Here is a tiny trained network, its code and every weight. The questions are about switching its units off for an input and a target symbol, where a switched-off unit gives its printed mean instead of its output.

import numpy as np


def w(rows, s, z=0):
    codes = np.array(rows[::2]) - 128.0
    scale = np.full(codes.shape[1], s)
    scale[-1] = z or s
    return codes * scale


def norm(h):
    return h / np.sqrt((h * h).mean(-1, keepdims=True) + 1e-5)


def f(y):
    return y / 2 * (1 + np.tanh(0.7978845608 * (y + 0.044715 * y**3)))


def softmax(a):
    e = np.exp(a - a.max(-1, keepdims=True))
    return e / e.sum(-1, keepdims=True)


def log_softmax(a):
    a = a - a.max(-1, keepdims=True)
    return a - np.log(np.exp(a).sum(-1, keepdims=True))


def net(x, mask):
    ids = ['Πβγεζηθλξστφψω'.index(c) for c in x.split()]
    T = len(ids)
    res = E[ids] + P[:T]
    u = 0
    for l in range(2):
        r = norm(res)
        for j in range(3):
            rows = slice(2 * j, 2 * j + 2)
            q, k, v = (r @ M[l][rows].T for M in (Q, K, V))
            z = softmax(np.where(np.tri(T) > 0, q @ k.T / 2**0.5, -1e9)) @ v
            o = O[l][rows]
            res = res + np.where(mask[u + j], z, o[:, -1]) @ o[:, :-1]
        u += 3
        y = f(norm(res) @ A[l][:, :-1].T + A[l][:, -1])
        res = res + np.where(mask[u : u + 4], y, B[l][:, -1]) @ B[l][:, :-1]
        u += 4
    return log_softmax(norm(res)[-1] @ U[:, :-1].T + U[:, -1])


Q, K, V, O, A, B = {}, {}, {}, {}, {}, {}
E = w([
[168,88,100,115],'Π',
[159,124,148,105],'β',
[177,157,141,117],'γ',
[97,95,160,164],'ε',
[135,100,189,149],'ζ',
[130,117,136,74],'η',
[163,129,139,162],'θ',
[125,114,129,110],'λ',
[109,99,81,123],'ξ',
[145,145,127,189],'σ',
[150,171,188,98],'τ',
[73,167,86,117],'φ',
[115,7,148,113],'ψ',
[116,174,182,134],'ω',
],0.013)
P = w([
[161,252,216,85],'0',
[141,219,198,106],'1',
[142,209,185,126],'2',
[131,192,178,142],'3',
[128,184,171,151],'4',
[132,189,168,159],'5',
[129,187,173,153],'6',
],0.0017)
Q[0] = w([
[145,224,97,147],'L0H0',
[100,97,82,93],'L0H0',
[44,103,101,121],'L0H1',
[138,248,80,109],'L0H1',
[140,252,82,103],'L0H2',
[91,192,108,30],'L0H2',
],0.021)
K[0] = w([
[146,219,119,134],'L0H0',
[72,119,52,106],'L0H0',
[24,110,85,106],'L0H1',
[86,249,189,114],'L0H1',
[126,236,166,144],'L0H2',
[107,156,167,20],'L0H2',
],0.018)
V[0] = w([
[104,197,122,47],'L0H0',
[105,216,78,142],'L0H0',
[153,80,136,162],'L0H1',
[123,24,8,138],'L0H1',
[251,21,169,193],'L0H2',
[242,185,65,13],'L0H2',
],0.003)
O[0] = w([
[132,129,66,160,121],'L0H0',
[10,65,73,189,3],'L0H0',
[175,170,158,133,153],'L0H1',
[224,213,88,6,112],'L0H1',
[74,70,130,241,179],'L0H2',
[246,100,142,100,210],'L0H2',
],0.0025,0.0011)
A[0] = w([
[68,254,103,138,6],'L0N0',
[155,250,15,131,205],'L0N1',
[121,131,25,229,226],'L0N2',
[186,106,181,41,109],'L0N3',
],0.0083,0.0012)
B[0] = w([
[81,30,201,201,135],'L0N0',
[73,194,40,114,163],'L0N1',
[133,166,107,3,145],'L0N2',
[47,122,57,152,254],'L0N3',
],0.0079,0.0058)
Q[1] = w([
[149,238,51,78],'L1H0',
[63,74,101,18],'L1H0',
[169,239,4,138],'L1H1',
[204,164,151,79],'L1H1',
[197,132,85,29],'L1H2',
[71,155,138,28],'L1H2',
],0.02)
K[1] = w([
[220,175,56,90],'L1H0',
[33,51,64,16],'L1H0',
[182,161,3,61],'L1H1',
[224,170,149,73],'L1H1',
[209,122,67,21],'L1H2',
[118,46,121,46],'L1H2',
],0.019)
V[1] = w([
[124,155,152,99],'L1H0',
[130,11,77,96],'L1H0',
[114,144,253,95],'L1H1',
[116,46,227,149],'L1H1',
[140,31,157,20],'L1H2',
[105,98,124,164],'L1H2',
],0.0054)
O[1] = w([
[97,135,141,82,105],'L1H0',
[140,66,103,222,169],'L1H0',
[111,89,122,4,4],'L1H1',
[81,123,42,54,38],'L1H1',
[227,145,190,141,54],'L1H2',
[138,166,102,108,199],'L1H2',
],0.0038,0.0017)
A[1] = w([
[120,115,37,154,43],'L1N0',
[208,76,86,85,160],'L1N1',
[170,112,244,169,37],'L1N2',
[83,103,139,88,11],'L1N3',
],0.011,0.0011)
B[1] = w([
[179,120,149,85,254],'L1N0',
[77,189,1,186,129],'L1N1',
[145,105,58,72,146],'L1N2',
[192,152,99,170,171],'L1N3',
],0.0099,0.0052)
U = w([
[112,236,152,222,153],'Π',
[86,206,203,44,138],'β',
[36,43,177,44,95],'γ',
[221,145,39,232,141],'ε',
[228,32,139,36,121],'ζ',
[133,121,124,128,33],'η',
[130,123,129,132,3],'θ',
[151,205,36,48,224],'λ',
[54,119,226,195,180],'ξ',
[78,18,41,156,195],'σ',
[240,171,185,130,152],'τ',
[129,121,122,126,20],'φ',
[190,47,197,213,110],'ψ',
[2,172,84,149,101],'ω',
],0.014,0.0034)

Each question gives the input, a string of symbols that net reads in full, and the target symbol t.
The units are the heads (2 rows each of Q, K, V and O) and the neurons (one row each of A and B). Each row of codes is followed by its name. A weight is (code - 128) times the scale printed after its matrix; where a second scale follows, it is the last column's (O, A, B and U).
mask holds one flag per unit, layer by layer, with each layer's heads first. A switched-off unit (its flag False) gives its mean, the last column of its rows in O or B, instead of its output. The means were averaged over made-up inputs and are rounded, as every weight is.
A unit's drop is (log p(t) with every unit on - log p(t) with that unit switched off) / (log p(t) with every unit on - log p(t) with every unit switched off).
The circuit of an input: a set's keep is (log p(t) with only the set's units on - log p(t) with every unit switched off) / (log p(t) with every unit on - log p(t) with every unit switched off). Starting from the 12 units with the biggest drops (on a tie, the unit counted first), units are removed one at a time, each time the one whose removal leaves the highest keep (on an exact tie, the one counted first), for as long as the keep stays at least 0.8.
units of the circuit, in order: the units of the circuit, biggest drop first
top k neurons: the k neurons with the biggest drops, biggest first
k most important neurons of layer l: the k neurons of layer l with the biggest drops, biggest first
drop of u: that unit's drop, to one decimal
input λ λ λ, target σ: units of the circuit, in order : L0N3, L0N1
input γ ψ ε, target τ: units of the circuit, in order : L0N3, L1N3, L1H1, L1N2
input ζ ξ ξ ζ ξ ε ε, target λ: top 2 neurons : L0N0, L1N3
input ξ ε β ψ λ, target τ: units of the circuit, in order : L1H2, L1H1
input λ Π φ Π ε, target ε: top 4 neurons : L1N3, L0N3, L1N0, L0N2
input λ λ ζ ζ ψ τ λ, target τ: units of the circuit, in order : L1H1, L1H2
input γ ξ ξ Π ξ, target λ: top 2 neurons : L0N1, L0N2
input Π β λ, target ε: 2 most important neurons of layer 0 : L0N3, L0N0
input θ λ ζ λ θ, target λ: top 4 neurons : L0N3, L0N2, L1N1, L0N1
input Π Π ε τ τ η, target ζ: top 3 neurons : L1N0, L0N3, L0N1
input λ ζ θ ξ σ, target λ: top 4 neurons : L0N2, L1N2, L0N3, L0N0
input η λ λ η ζ, target ζ: top 4 neurons : L0N3, L0N1, L1N2, L1N3
input σ ξ ε, target λ: top neuron : L1N3
input λ ξ ψ ζ, target τ: top 4 neurons : L1N3, L0N1, L0N2, L1N2
input η θ ζ, target ζ: top neuron : L0N3
input λ ξ τ η, target ζ: 3 most important neurons of layer 0 : L0N3, L0N0, L0N1
input ξ ξ Π γ ζ, target ε: top 2 neurons : L1N3, L0N1
input λ λ θ τ ε ξ γ, target Π: 2 most important neurons of layer 1 : L1N0, L1N3
input ζ ξ ζ, target λ: top 2 neurons : L0N1, L1N3
input λ λ λ θ Π ζ ζ, target ε: most important neuron of layer 0 : L0N2
input ζ λ λ ξ φ ξ θ, target λ: 3 most important neurons of layer 0 : L0N3, L0N2, L0N1
input ξ σ ζ, target λ: 2 most important neurons of layer 0 : L0N1, L0N2
input β ξ ξ ζ ψ θ ζ, target τ: 3 most important neurons of layer 1 : L1N3, L1N1, L1N2
input ω σ η λ ξ β, target ψ: 3 most important neurons of layer 0 : L0N3, L0N1, L0N0
input ζ ω ξ ξ ω, target γ: 3 most important neurons of layer 0 : L0N0, L0N3, L0N1
input ζ Π ζ ε, target ε: 3 most important neurons of layer 0 : L0N3, L0N2, L0N1
input τ θ θ λ θ ω, target γ: drop of L1N2 : 0.3
input λ ξ ζ γ ε λ σ, target λ: drop of L1H1 : 0.6
